Here is a tiny trained network, its code and every weight. The questions are about switching its units off for an input and a class, where a switched-off unit gives its printed mean instead of its output.

import numpy as np


def w(rows, s, z=0):
    codes = np.array(rows[::2]) - 128.0
    scale = np.full(codes.shape[1], s)
    scale[-1] = z or s
    return codes * scale


def norm(h):
    return h / np.sqrt((h * h).mean(-1, keepdims=True) + 1e-5)


def f(y):
    return y / 2 * (1 + np.tanh(0.7978845608 * (y + 0.044715 * y**3)))


def log_softmax(a):
    a = a - a.max(-1, keepdims=True)
    return a - np.log(np.exp(a).sum(-1, keepdims=True))


def net(x, mask):
    res = np.array(x, float).reshape(1, 3) / 4 @ E
    u = 0
    for l in range(4):
        y = f(norm(res) @ A[l][:, :-1].T + A[l][:, -1])
        res = res + np.where(mask[u : u + 10], y, B[l][:, -1]) @ B[l][:, :-1]
        u += 10
    return log_softmax(norm(res)[-1] @ U[:, :-1].T + U[:, -1])


A, B = {}, {}
E = w([
[195,149,221,183],'x0',
[91,197,171,66],'x1',
[6,81,181,167],'x2',
],0.0014)
A[0] = w([
[194,150,93,102,160],'L0N0',
[120,161,183,33,27],'L0N1',
[181,162,117,134,79],'L0N2',
[196,154,96,62,153],'L0N3',
[166,31,126,111,1],'L0N4',
[131,109,142,151,99],'L0N5',
[202,4,70,209,112],'L0N6',
[151,186,98,137,61],'L0N7',
[90,249,208,7,72],'L0N8',
[118,108,123,141,92],'L0N9',
],0.0032,0.0022)
B[0] = w([
[104,102,142,137,191],'L0N0',
[167,178,78,223,67],'L0N1',
[132,112,147,125,99],'L0N2',
[110,98,132,142,193],'L0N3',
[159,200,114,173,52],'L0N4',
[131,136,134,114,110],'L0N5',
[53,254,121,145,251],'L0N6',
[147,111,139,143,76],'L0N7',
[110,145,65,216,170],'L0N8',
[146,148,116,106,103],'L0N9',
],0.0041,0.0011)
A[1] = w([
[154,79,146,157,196],'L1N0',
[252,171,61,87,116],'L1N1',
[149,133,173,164,78],'L1N2',
[115,224,124,121,140],'L1N3',
[148,150,114,119,28],'L1N4',
[160,152,163,170,32],'L1N5',
[164,146,163,161,8],'L1N6',
[112,193,193,43,141],'L1N7',
[123,140,125,141,118],'L1N8',
[85,140,160,128,54],'L1N9',
],0.0045,0.0017)
B[1] = w([
[168,125,86,75,193],'L1N0',
[2,33,195,182,254],'L1N1',
[111,143,104,87,115],'L1N2',
[110,105,78,188,212],'L1N3',
[79,153,189,154,26],'L1N4',
[103,166,125,99,77],'L1N5',
[114,175,138,102,48],'L1N6',
[193,65,92,144,194],'L1N7',
[115,124,121,130,130],'L1N8',
[130,74,142,160,142],'L1N9',
],0.0034,0.00076)
A[2] = w([
[59,209,136,193,59],'L2N0',
[38,59,221,91,90],'L2N1',
[116,72,191,132,7],'L2N2',
[148,176,183,162,49],'L2N3',
[182,120,36,119,194],'L2N4',
[163,104,106,181,110],'L2N5',
[212,210,254,161,83],'L2N6',
[91,64,185,139,125],'L2N7',
[108,150,125,154,83],'L2N8',
[129,138,109,158,87],'L2N9',
],0.0031,0.0018)
B[2] = w([
[103,115,55,189,141],'L2N0',
[191,57,103,156,254],'L2N1',
[72,43,92,128,94],'L2N2',
[64,127,73,104,72],'L2N3',
[171,223,161,111,182],'L2N4',
[158,134,109,112,124],'L2N5',
[5,137,113,43,149],'L2N6',
[171,98,116,128,222],'L2N7',
[132,126,80,135,109],'L2N8',
[137,144,89,142,106],'L2N9',
],0.0029,0.0011)
A[3] = w([
[236,134,217,49,5],'L3N0',
[117,203,156,115,83],'L3N1',
[45,166,99,214,88],'L3N2',
[96,144,56,2,148],'L3N3',
[242,194,163,156,148],'L3N4',
[174,119,38,107,113],'L3N5',
[104,167,183,96,81],'L3N6',
[108,155,114,71,73],'L3N7',
[166,138,76,132,120],'L3N8',
[112,135,88,46,100],'L3N9',
],0.004,0.0023)
B[3] = w([
[102,176,76,202,72],'L3N0',
[122,102,143,131,62],'L3N1',
[95,182,84,149,251],'L3N2',
[90,174,254,133,255],'L3N3',
[195,146,124,85,89],'L3N4',
[86,135,183,111,160],'L3N5',
[121,115,167,131,61],'L3N6',
[105,120,186,185,75],'L3N7',
[118,140,159,116,126],'L3N8',
[117,143,166,153,134],'L3N9',
],0.0037,0.00092)
U = w([
[149,2,109,126,223],'0',
[82,176,255,87,136],'1',
[89,196,9,196,135],'2',
[236,203,105,117,3],'3',
],0.0088,0.0019)

Each question gives the input, the list of numbers given to net, and the class t.
The units are the neurons (one row each of A and B). Each row of codes is followed by its name. A weight is (code - 128) times the scale printed after its matrix; where a second scale follows, it is the last column's (A, B and U).
mask holds one flag per neuron, layer by layer. A switched-off neuron (its flag False) gives its mean, the last column of its row in B, instead of its output. The means were averaged over made-up inputs and are rounded, as every weight is.
A unit's drop is (log p(t) with every unit on - log p(t) with that unit switched off) / (log p(t) with every unit on - log p(t) with every unit switched off).
The circuit of an input: a set's keep is (log p(t) with only the set's units on - log p(t) with every unit switched off) / (log p(t) with every unit on - log p(t) with every unit switched off). Starting from the 12 units with the biggest drops (on a tie, the unit counted first), units are removed one at a time, each time the one whose removal leaves the highest keep (on an exact tie, the one counted first), for as long as the keep stays at least 0.8.
units of the circuit, in order: the units of the circuit, biggest drop first
most important unit: the unit with the biggest drop
top k neurons: the k neurons with the biggest drops, biggest first
k most important neurons of layer l: the k neurons of layer l with the biggest drops, biggest first
drop when u is switched off: that unit's drop, to one decimal
input [3,-1,0], class 3: 2 most important neurons of layer 3 : [L3N0 L3N4]
input [-2,-8,0], class 2: units of the circuit, in order : [L0N6]
input [-1,3,-2], class 3: units of the circuit, in order : [L3N4 L2N6]
input [-6,-1,3], class 1: units of the circuit, in order : [L1N1 L3N3]
input [2,-3,-4], class 0: top 3 neurons : [L1N1 L0N8 L0N1]
input [8,6,8], class 0: units of the circuit, in order : [L0N6 L3N3 L2N1 L1N7]
input [7,4,-8], class 0: units of the circuit, in order : [L1N1 L0N6 L3N3]
input [8,-6,1], class 1: top 2 neurons : [L2N6 L0N8]
input [-3,-2,3], class 3: top 3 neurons : [L1N1 L2N6 L0N8]
input [5,4,5], class 0: top 3 neurons : [L0N6 L0N4 L1N9]
input [4,-6,1], class 2: top 2 neurons : [L0N6 L1N3]
input [6,-6,-4], class 1: units of the circuit, in order : [L2N6 L0N8 L0N6]
input [0,7,-7], class 0: top 2 neurons : [L1N1 L0N6]
input [-4,6,-4], class 2: units of the circuit, in order : [L0N8]
input [3,6,-5], class 2: top 2 neurons : [L0N8 L0N1]
input [2,2,1], class 3: units of the circuit, in order : [L1N1 L3N4]
input [3,6,-4], class 2: top 3 neurons : [L0N8 L0N1 L1N1]
input [0,3,-2], class 3: 2 most important neurons of layer 0 : [L0N6 L0N3]
input [-8,-8,-6], class 1: 3 most important neurons of layer 0 : [L0N8 L0N1 L0N6]
input [7,-6,2], class 1: top 3 neurons : [L2N6 L0N8 L1N1]
input [4,-8,0], class 2: most important unit : L0N6
input [-7,-4,4], class 1: top 2 neurons : [L1N1 L3N3]
input [7,8,8], class 0: 2 most important neurons of layer 1 : [L1N7 L1N9]
input [-4,-2,-2], class 1: 2 most important neurons of layer 2 : [L2N1 L2N7]
input [5,-4,-6], class 0: top 2 neurons : [L1N1 L0N8]
input [0,1,1], class 3: drop when L0N6 is switched off : 0.5
input [3,-7,1], class 2: most important unit : L0N6
input [-2,-4,0], class 2: drop when L0N6 is switched off : 2.1
input [5,6,-8], class 0: drop when L0N6 is switched off : 0.8
input [-6,-2,1], class 1: drop when L1N1 is switched off : 0.4
